In the rows, 128 means zero.
Group and class of each row:
[119  85 115  88 126 130 124 114 131  83 112 124 139 143 139 125 137 121
 126 129 125  91 113 138 155 125 127 133 152 138 140 120 130 122 122 120
  86 138 133 122 120 119 133 120 112 125 133  98 147 131 122 131 151 142
 144 136 117 171  80  95 134 120 136 125 140 132 130 140 118 122 136 129
 132 124 140 114 124 116 134 119 149 114 148 131 130  97 119 130 115 126
 115 121 162 147 105 166 128 108 105 131 134 102 147 124 125 117 135 128
 130 139 123 136 105 117 109 126 124 120  60 113 130 118 111 125 160 117
 175 138 114 139 138 123 130 111 131 125 116 107 143 125 131 116 114 128
 138 113 149 142 132 121 135 100 134 113 124 104 129 144 131  86 126 128
 128 133 131 140 141 128 119 131 210 140  95 148 130 137 127 114 149 118
 169 142 131 126 121 126 122 121 159 148 163 136 119 137 153 109 136 129
 123 117 125 119 123 137 154 160  95 127 116 122 132  93 110 112 143 121] => MD Jf
[119 126 128  89 128 131 137 129 137 147 133 129 129 132 119 132 125 130
 140 118 124 132 122 131 149 122 123 138 117 135 128 121 127  99 115 102
 136 118 133  89 113 178 107 114 111 129 122 128 141 131 131 126 143 112
 125 106 126 114 146 119 124 117 116 136 123 127 141 149 128 136 122 107
  60 107 148 132 121 128 107 123 139 105 130 124 118 132 125 134 122 117
 136 146 100 143 131 146 133 122 117 127 126 136 134 144 173 111 126 141
 117 174 132 127 135 124 108 131 148 109  98 127 136 145 136 127 153 124
  82 132 123 132 110 134 117 171 135 169 114 122 139 140 146 117 131 124
 129 117 120 135 100 127 175 131 149 113 140 191 142 125 124  92 137 117
 147 112 126 132 136 118 128 134 208 143 164 142 118 119 128 128 142 128
 252 136 252 150 144  94 139 117 133 157 111 127 134 164 123 113 138 123
 138 120 120 142 121 130 125 130 110 126 123  38 106  62  98 123 126 128] => JH TH
[102 112 119  97 141 129 136 124 128 188 100 140 129 121 104 130 128 136
 120 116 127 147 133 141 117 126 133 139 101 136 137 120 134 103 144 114
 125 142 158 110 114 160 146 120 123 137 127 133 127 133 146 124 139  95
 121 109 134 108 127 117 121 127 120 139 135 113 128 143 128 128 126 110
  64 116 138 127 128 124 131 130 155 130 131 152 132 148 121 136 122 136
 154 135 118 130 129 141 129 118 111 133 124 146 143 105 109 109 104 129
 120 159 139 129 136 113 133 125 117 132 114 134 132 131 132 119 128 143
  76 122 122 116 115 125 133 166 135 137 109 111 143 120 124 146 125 128
 115 137 115 132 119 126 132 144 142 133 119 165 136 129 112 112 127 121
 130 123 117 128 136 127 125 134 163 141 142 144 120 111 131 126 121 126
 226 139 136 152 135 129 129 116 117 152 101 141 125 148 127 109 127 123
 135 119 134 134 153 112  92 119 140 135 127 112 111  49 115 129 111 124] => JH TR
[132 112 133 104 143 128 129 120 131 128 143 138 115 118 116 146 132 121
 145 120 129 137 134 123 129 129 129 124 114 106 126 132 124  98 126  88
 156  82 140 109 111 193  97 133 119 138 138 142 122 117 134 126 120  98
 117 116 133 126 156 123 135 123  97 129 106 132 133 130 131 128 115  92
 108  99 135 132 122 158 122 125 129 121 110 116 130 103 138 145 129 128
 102 136 126 119 127 131 135 120 110 134 127 139 139 160 127 120 118 134
 143 168 175 134 141 114 116 127 133 112  82 118 135 136 135 129 154 130
 109 118 132 120 100 139 132 146 154 133 131 121 155 145 129 119 145 125
 154 131 128 129 117 134 198 126 167 127 128 198 136 116 141 117 146 121
 131 143 129 126 138 126 131 140 138 130 174 122 125 124 133 123 122 133
 213 124 129 164 185 113 137 121 145 163 117 106 133 163 120 121 152 127
 129 128 113 130 125 120 136 148 159 139 126 124 129  41  51 132 129 128] => JH TH
[ 99 101 128 114 138 123 131 128 126 198 125 129 132 130 109 150 138 146
 129 117 145 140 112 140 105 127 122 129 116 124 128 134 120  91 127 128
 152 123 122 121 120 150 127 128 121 167 134 158 137 125  79 107 138  78
 140 133 126 116 133 134 124 133 119 138 128 120 145 132 127 124 127 108
  58 130 140 130 125 134 134 130 143 111 126 137 119 128 133 139 138 120
 153 154 111 134 115 139 138 125 128 133 135 163 137 148 121 128 104 120
 126 147 129 142 124 126 147 119 140 127 102 134 132 147 133 119 146 131
 115 126 124 116 118 117 124 155 123 132 119 123 153 150 128 124 102 134
 127 133  90 124 104 121 137 147 138 115 142 178 127 147 118 150 131 117
 139 110 123 129 130 121 134 133 164 149 156 136 124 116 123 127 122 115
 205 153 139 166 158 129 131 113 143 167  98 119 123 140 112 103 188 120
 135 131 129 115 122 128 101 120 127 139 137 149 131  63 118 126 130 135] => JH TR
[123 101  95  87 135 131 125 128 126  92 113 121 132 133 144 124 130 135
 135 126 129  99  92 129 151 125 129 139 127 117 130 127 140 100 119 115
 112 113 119 113 121 113 128 117 120 124 129 104 150 108 125 137 145 126
 152 129 126 144 150 115 129 132 127 114 136 152 137 152 122 129 131 132
 114 111 137 124 130 129 130 146 153 109 150 112 130 106 114 140 131 122
 123 127 103 135  99 149 131 126 119 145 128 116 132 127 131 122 139 132
 127 151 123 126 134 110 115 132 131 119  76 116 125 120 111 113 160 115
 143 143 128 142 149 127 129 107 113 132 112 119 146 128 105 131 123 122
 124 114 139 132  94 121 174 105 151 117 138 135 131 125 126  83 134 130
 125 142 133 136 117 121 133 121 202 164 119 154 119 139 125 116 150 130
 214 133 135 132 129  87 131 119 141 145 147 153 136 132 162 116 139 127
 141 112 127 111 130 135 152 178 124 131 117 134 125  85 108 120 135 124] => MD Jf
[120 121 125  91 131 125 131 126 126  96 109 113 146 121 138 127 133 128
 142 131 124 110  81 123 137 128 140 127 137 127 129 127 130 102 119 125
 107 127 124 112 146 113 141 119 121 131 153 102 145 133 122 147 133 126
 145 140 124 152 103 102 128 109 136 122 134 114 133 139 116 128 131 117
 111 107 113 125 107 132 135 131 155 124 145 134 139 112 115 140 119 122
 131 128 116 123 104 150 135 111 120 143 127 115 133 124 127 112 137 128
 134 146 121 130 127 123 115 120 133 126  55 122 123 116 124 115 160 114
 139 146 131 137 150 124 130 112 143 126 121 112 141 123 112 122 132 126
 128 119 145 135 116 113 157 105 200 120 140 131 130 146 125  87 128 127
 134 112 136 138 128 125 128 125 214 137 111 147 124 139 129 103 144 107
 212 126 142 128 120 132 124 126 165 145 146 126 145 132 148 128 142 130
 144 123 146 130 122 138 152 161 111 124 120 128 128 113 111 110 135 128] => MD Jf
[128 120 127  96 132 139 128 136 135 165 133 127 115 115 135 125 133 148
 132 117 127 115 106 143 154 132 119 146 124 122 126 133 135 108 131 116
 121 106 114 109 121 157 133 130 120 132 120 137 142 130 127 119 161 111
 144 112 119  85 139 134 130 132 120 118 122 107 135 138 121 143 122 131
  47 129 132 133 137 127 137 123 135 102 134 133 127 117 125 134 122 117
 145 134  97 129 111 139 116 134 123 137 131 161 133 137 135 112 113 123
 126 145 135 126 128 130 117 113 128 114 136 138 132 146 130 109 145 130
  67 141 132 145 122 128 121 147 117 124  93 111 151 132 134 138 126 129
 131 115  90 113  93 129 141 121 141 125 143 189 147 135 123 100 137 120
 134 114 129 124 127 117 146 132 211 155 163 164 122 137 124 139 139 126
 246 131 133 133 130  70 122 124 136 151  94 123 120 138 118 116 140 134
 150 136 129 132 129 117 113 115 102 115 122 137 127  88 122 119 135 137] => JH BZ
[122 129 119  91 122 138 129 124 137 162 146 116 158 107 130 133 132 138
 146 112 134 143 116 133 115 158 126 151 108 139 138 127 129  96 113 108
 133 118 126  98 123 195 135 122 122 145 138 132 145 123 131 122 149  84
 125 129 109  99 159 118 134 100 114 135  96 148 133 144 139 132 116 108
  66 117 138 124 129 127 115 127 148 114 131 131 135 151 127 135 120 121
 159 127 106 130 133 138 123 127 118 140 111 160 129 132 125 123 115 125
 122 172 137 139 129 140 119 119 134 133 111 132 135 130 134 114 135 136
  75 139 127 139 110 124 114 142 145 127  87 141 157 137 130 122 126 132
 138 121 106 130  97 118 185 127 153 133 139 215 147 108 119  89 133 107
 139 107 107 134 141 114 123 126 218 148 161 138 115 141 119 130 135 130
 240 131 134 167 167 112 123 109 152 158  93 127 130 141 123 113 145 124
 149 129 127 133 126 119 118 130 123 132 124 130 121  50 135 121 137 119] => JH TH
[117  89 138 111 105 121 116 109 126 109  63 126 108 142 118 123 140 124
 124 124 128 103 126 136 117 125 137 129 141 134 127 120 120 127 123 109
 106 118 126 131 146 123 114 125 123 130 129 116 140 125 119 134 120 137
 144 139 125 153 100 111 123 131 132 127 133 126 138 133 121 120 128 112
 125 103 130 131 122 142 140 131 156 118 130 128 134 116 120 141 123 128
 102 118 130 130 102 181 128 102 122 120 124 121 140 124 130 106 143 125
 125 141 129 142 126 130 116 126 128 110  75 145 123 133 119 124 150 117
 162 138 128 133 138 128 133 151 142 137 139 112 146 125 124 116 131 131
 141 136 150 121 128 116 157 118 146 123 125 122 119 151 107 115 127 124
 127 130 134 133 140 119 133 129 175 134 104 140 102 121 132 119 133 115
 188 135 130 120 110 126 125 129 153 157 145 139 129 148 144 127 152 122
 141 127 129 118 123 144  63 152 134 123 133 119 142 112 107 107 126 122] => MD Jf
[110 125 116  59 127 119 130 121 125 186 124 116 135 115 117 134 132 152
 142 126 126 138 116 151 144 126 119 127 119 136 133 128 125  89 121 117
 109 120 133 101 113 178 131 127 118 129 131 170 129 124 136 116 155  90
 122 108 130 105 150 120 126 122 125 133 109 128 124 142 144 125 116 116
  60 109 137 252 122 134 125 123 140 110 127 124 118 146 128 133 129 140
 162 135 111 127 145 129 131 109 121 129 132 160 120 131 120 112 106 129
 111 163 139 131 134 126 125 120 135 129 115 138 125 131 136 119 124 136
  87 118 123 153 114 129 126 160 129 127 100 129 157 125 122 128 135 132
 131 142 105 135 110 150 152 155 135 139 145 195 141 121 119 103 135 128
 153 142 107 126 144 117 128 135 197 155 169 131 121 133 128 133 129 124
 246 148 134 158 154 122 129 118 153 149  75 120 131 150 117  85 137 131
 151 129 137 136 130 115 106 110 130 109 140 132 117  48 119 130 122 133] => JH TR
[109  94 127 100 136 131 134 156 134  95  99 118 132 108 129 128 136 125
 128 130 132 113 110 139  83 114 137 131 133 121 126 135 129 128 122 125
 118 126 140 143 124 108 136 121 124 131 130 129 131 116 122 138 122 132
 143 163 126 161 103 113 133 142 132 125 122 123 130 128 128 129 132 122
 123 139 137 123 133 139 148 138 149 146 149 103 146 115 118 146 123 127
 134 122 128 128  85 124 127 108 121 132 116 109 128 109 126 108 128 136
 116 135 135 129 126 127 125 119 129 141  91 124 128 125 114 119 120 119
 165 140 118 121 148 121 131 129 144 126 137 119 137 120 133 129 123 128
 119 115 141 104 105 109 134 125 149 125 123 105 121 160 113 117 122 128
 132 136 122 135 124 113 140 113 162 141  76 146 127 131 131 107 123 112
 173 132 143 123 134 132 126 125 137 132 157 136 132 135 138 131 130 131
 125 124 137 128 148 155 142 150 148 128 124 119 138 127 108 121 131 121] => MD JR
